Below is a small trained network, with its code and all its weights. Each question gives an input and a target symbol and asks what happens when units are switched off, that is, made to give their printed mean instead of their output.

import numpy as np


def w(rows, s, z=0):
    codes = np.array(rows[::2]) - 128.0
    scale = np.full(codes.shape[1], s)
    scale[-1] = z or s
    return codes * scale


def f(y):
    return y / 2 * (1 + np.tanh(0.7978845608 * (y + 0.044715 * y**3)))


def softmax(a):
    e = np.exp(a - a.max(-1, keepdims=True))
    return e / e.sum(-1, keepdims=True)


def log_softmax(a):
    a = a - a.max(-1, keepdims=True)
    return a - np.log(np.exp(a).sum(-1, keepdims=True))


def net(x, mask):
    ids = ['ΓΔΛΞεθμσφ'.index(c) for c in x.split()]
    T = len(ids)
    res = E[ids] + P[:T]
    u = 0
    for l in range(2):
        r = res
        for j in range(3):
            rows = slice(2 * j, 2 * j + 2)
            q, k, v = (r @ M[l][rows].T for M in (Q, K, V))
            z = softmax(np.where(np.tri(T) > 0, q @ k.T / 2**0.5, -1e9)) @ v
            o = O[l][rows]
            res = res + np.where(mask[u + j], z, o[:, -1]) @ o[:, :-1]
        u += 3
        y = f(res @ A[l][:, :-1].T + A[l][:, -1])
        res = res + np.where(mask[u : u + 4], y, B[l][:, -1]) @ B[l][:, :-1]
        u += 4
    return log_softmax(res[-1] @ U[:, :-1].T + U[:, -1])


Q, K, V, O, A, B = {}, {}, {}, {}, {}, {}
E = w([
[238,63,126,140],'Γ',
[245,35,145,131],'Δ',
[31,234,133,176],'Λ',
[227,103,112,164],'Ξ',
[245,89,133,165],'ε',
[76,210,197,206],'θ',
[104,92,126,239],'μ',
[63,15,101,69],'σ',
[118,190,193,34],'φ',
],0.012)
P = w([
[85,100,152,124],'0',
[87,85,172,184],'1',
[64,116,114,163],'2',
[68,89,104,137],'3',
[69,159,65,129],'4',
[76,138,128,103],'5',
[61,133,153,70],'6',
[127,75,171,42],'7',
[74,87,207,59],'8',
[104,77,253,59],'9',
[71,170,192,110],'10',
],0.0052)
Q[0] = w([
[205,101,145,95],'0.h0',
[56,87,122,156],'0.h0',
[37,95,177,154],'0.h1',
[194,171,66,102],'0.h1',
[254,160,93,174],'0.h2',
[244,78,62,93],'0.h2',
],0.0099)
K[0] = w([
[134,1,193,159],'0.h0',
[43,66,106,126],'0.h0',
[188,91,191,48],'0.h1',
[174,22,198,205],'0.h1',
[194,158,150,95],'0.h2',
[221,187,137,1],'0.h2',
],0.0071)
V[0] = w([
[222,15,179,100],'0.h0',
[227,142,113,33],'0.h0',
[190,68,171,83],'0.h1',
[101,8,65,176],'0.h1',
[73,79,179,96],'0.h2',
[254,60,134,155],'0.h2',
],0.0077)
O[0] = w([
[94,196,81,149,196],'0.h0',
[84,162,85,116,36],'0.h0',
[89,220,23,122,178],'0.h1',
[1,127,249,161,104],'0.h1',
[211,91,109,150,249],'0.h2',
[42,190,203,177,60],'0.h2',
],0.0087,0.0022)
A[0] = w([
[106,153,126,5,43],'0.n0',
[129,178,119,233,105],'0.n1',
[72,219,193,92,3],'0.n2',
[160,211,239,3,94],'0.n3',
],0.0067,0.0021)
B[0] = w([
[2,31,91,131,191],'0.n0',
[120,76,210,62,193],'0.n1',
[131,128,104,122,188],'0.n2',
[174,66,68,245,251],'0.n3',
],0.0072,0.002)
Q[1] = w([
[140,219,188,189],'1.h0',
[83,193,228,106],'1.h0',
[30,157,138,182],'1.h1',
[79,96,2,138],'1.h1',
[198,131,167,105],'1.h2',
[142,146,102,158],'1.h2',
],0.0085)
K[1] = w([
[159,29,154,11],'1.h0',
[54,145,126,123],'1.h0',
[158,186,90,226],'1.h1',
[113,175,253,106],'1.h1',
[82,112,127,217],'1.h2',
[142,153,114,172],'1.h2',
],0.0066)
V[1] = w([
[79,13,133,21],'1.h0',
[80,92,116,205],'1.h0',
[99,133,179,2],'1.h1',
[201,174,192,176],'1.h1',
[175,44,113,210],'1.h2',
[197,131,117,105],'1.h2',
],0.0084)
O[1] = w([
[112,5,76,47,200],'1.h0',
[168,126,102,255,175],'1.h0',
[86,111,146,43,119],'1.h1',
[253,200,209,67,92],'1.h1',
[145,111,106,209,252],'1.h2',
[110,146,171,109,128],'1.h2',
],0.0083,0.0032)
A[1] = w([
[77,27,119,87,42],'1.n0',
[95,88,45,84,5],'1.n1',
[171,254,115,228,104],'1.n2',
[194,249,106,110,203],'1.n3',
],0.0055,0.0019)
B[1] = w([
[137,160,214,132,253],'1.n0',
[172,239,97,149,197],'1.n1',
[104,114,55,168,205],'1.n2',
[204,181,105,2,160],'1.n3',
],0.0096,0.0029)
U = w([
[115,138,120,123,95],'Γ',
[108,143,121,125,90],'Δ',
[145,101,147,92,90],'Λ',
[131,142,132,120,98],'Ξ',
[133,159,138,124,179],'ε',
[174,145,140,130,91],'θ',
[134,130,127,187,5],'μ',
[51,59,111,101,213],'σ',
[145,86,6,123,196],'φ',
],0.011,0.0032)

Each question gives the input, a string of symbols that net reads in full, and the target symbol t.
The units are the heads (2 rows each of Q, K, V and O) and the neurons (one row each of A and B). Each row of codes is followed by its name. A weight is (code - 128) times the scale printed after its matrix; where a second scale follows, it is the last column's (O, A, B and U).
mask holds one flag per unit, layer by layer, with each layer's heads first. A switched-off unit (its flag False) gives its mean, the last column of its rows in O or B, instead of its output. The means were averaged over made-up inputs and are rounded, as every weight is.
A unit's drop is (log p(t) with every unit on - log p(t) with that unit switched off) / (log p(t) with every unit on - log p(t) with every unit switched off).
The circuit of an input: a set's keep is (log p(t) with only the set's units on - log p(t) with every unit switched off) / (log p(t) with every unit on - log p(t) with every unit switched off). Starting from the 12 units with the biggest drops (on a tie, the unit counted first), units are removed one at a time, each time the one whose removal leaves the highest keep (on an exact tie, the one counted first), for as long as the keep stays at least 0.8.
units of the circuit, in order: the units of the circuit, biggest drop first
k most important neurons: the k neurons with the biggest drops, biggest first
k most important neurons of layer l: the k neurons of layer l with the biggest drops, biggest first
input μ φ Λ θ θ, target θ: units of the circuit, in order => 1.h1; 0.h0; 0.h1
input μ ε μ Γ, target μ: units of the circuit, in order => 1.h0; 0.h2
input σ σ Γ σ Ξ ε μ, target σ: 3 most important neurons => 0.n3; 0.n1; 1.n1
input σ σ σ Λ ε, target σ: most important neuron => 0.n3
input σ θ Λ Ξ Γ φ θ, target φ: 2 most important neurons => 1.n0; 0.n1
input μ θ σ Γ, target σ: units of the circuit, in order => 0.h2; 0.h1; 1.h0
input θ θ σ σ σ μ, target σ: units of the circuit, in order => 0.h1; 1.h0
input σ μ Λ, target σ: units of the circuit, in order => 0.h1; 1.h0
input Ξ φ μ μ μ Ξ Γ, target μ: units of the circuit, in order => 0.h1; 1.h0; 1.h1
input Γ φ ε ε Δ Ξ φ σ φ, target φ: 2 most important neurons of layer 0 => 0.n3; 0.n2
input Ξ θ Ξ σ Γ θ ε ε ε φ, target φ: units of the circuit, in order => 0.n3; 1.n0
input σ Γ Ξ, target σ: 2 most important neurons => 0.n1; 0.n3
input θ σ φ ε σ Λ σ φ φ μ, target φ: 2 most important neurons => 0.n1; 0.n0
input μ σ φ θ, target φ: units of the circuit, in order => 0.h1; 1.h0
input θ μ θ Λ, target θ: 2 most important neurons => 0.n0; 0.n3
input ε ε ε, target ε: units of the circuit, in order => 0.h2; 1.h0; 1.n3; 0.h0
input Γ σ μ Ξ, target σ: units of the circuit, in order => 0.h1; 0.h2; 1.n1
input Δ Δ θ σ Λ σ Δ, target σ: units of the circuit, in order => 0.h1; 1.h1
input Γ μ ε Γ σ Λ μ μ Ξ σ θ, target σ: most important neuron of layer 0 => 0.n1
input Λ φ Λ σ, target Λ: most important neuron of layer 0 => 0.n3
input Ξ σ θ, target σ: 2 most important neurons of layer 0 => 0.n3; 0.n1
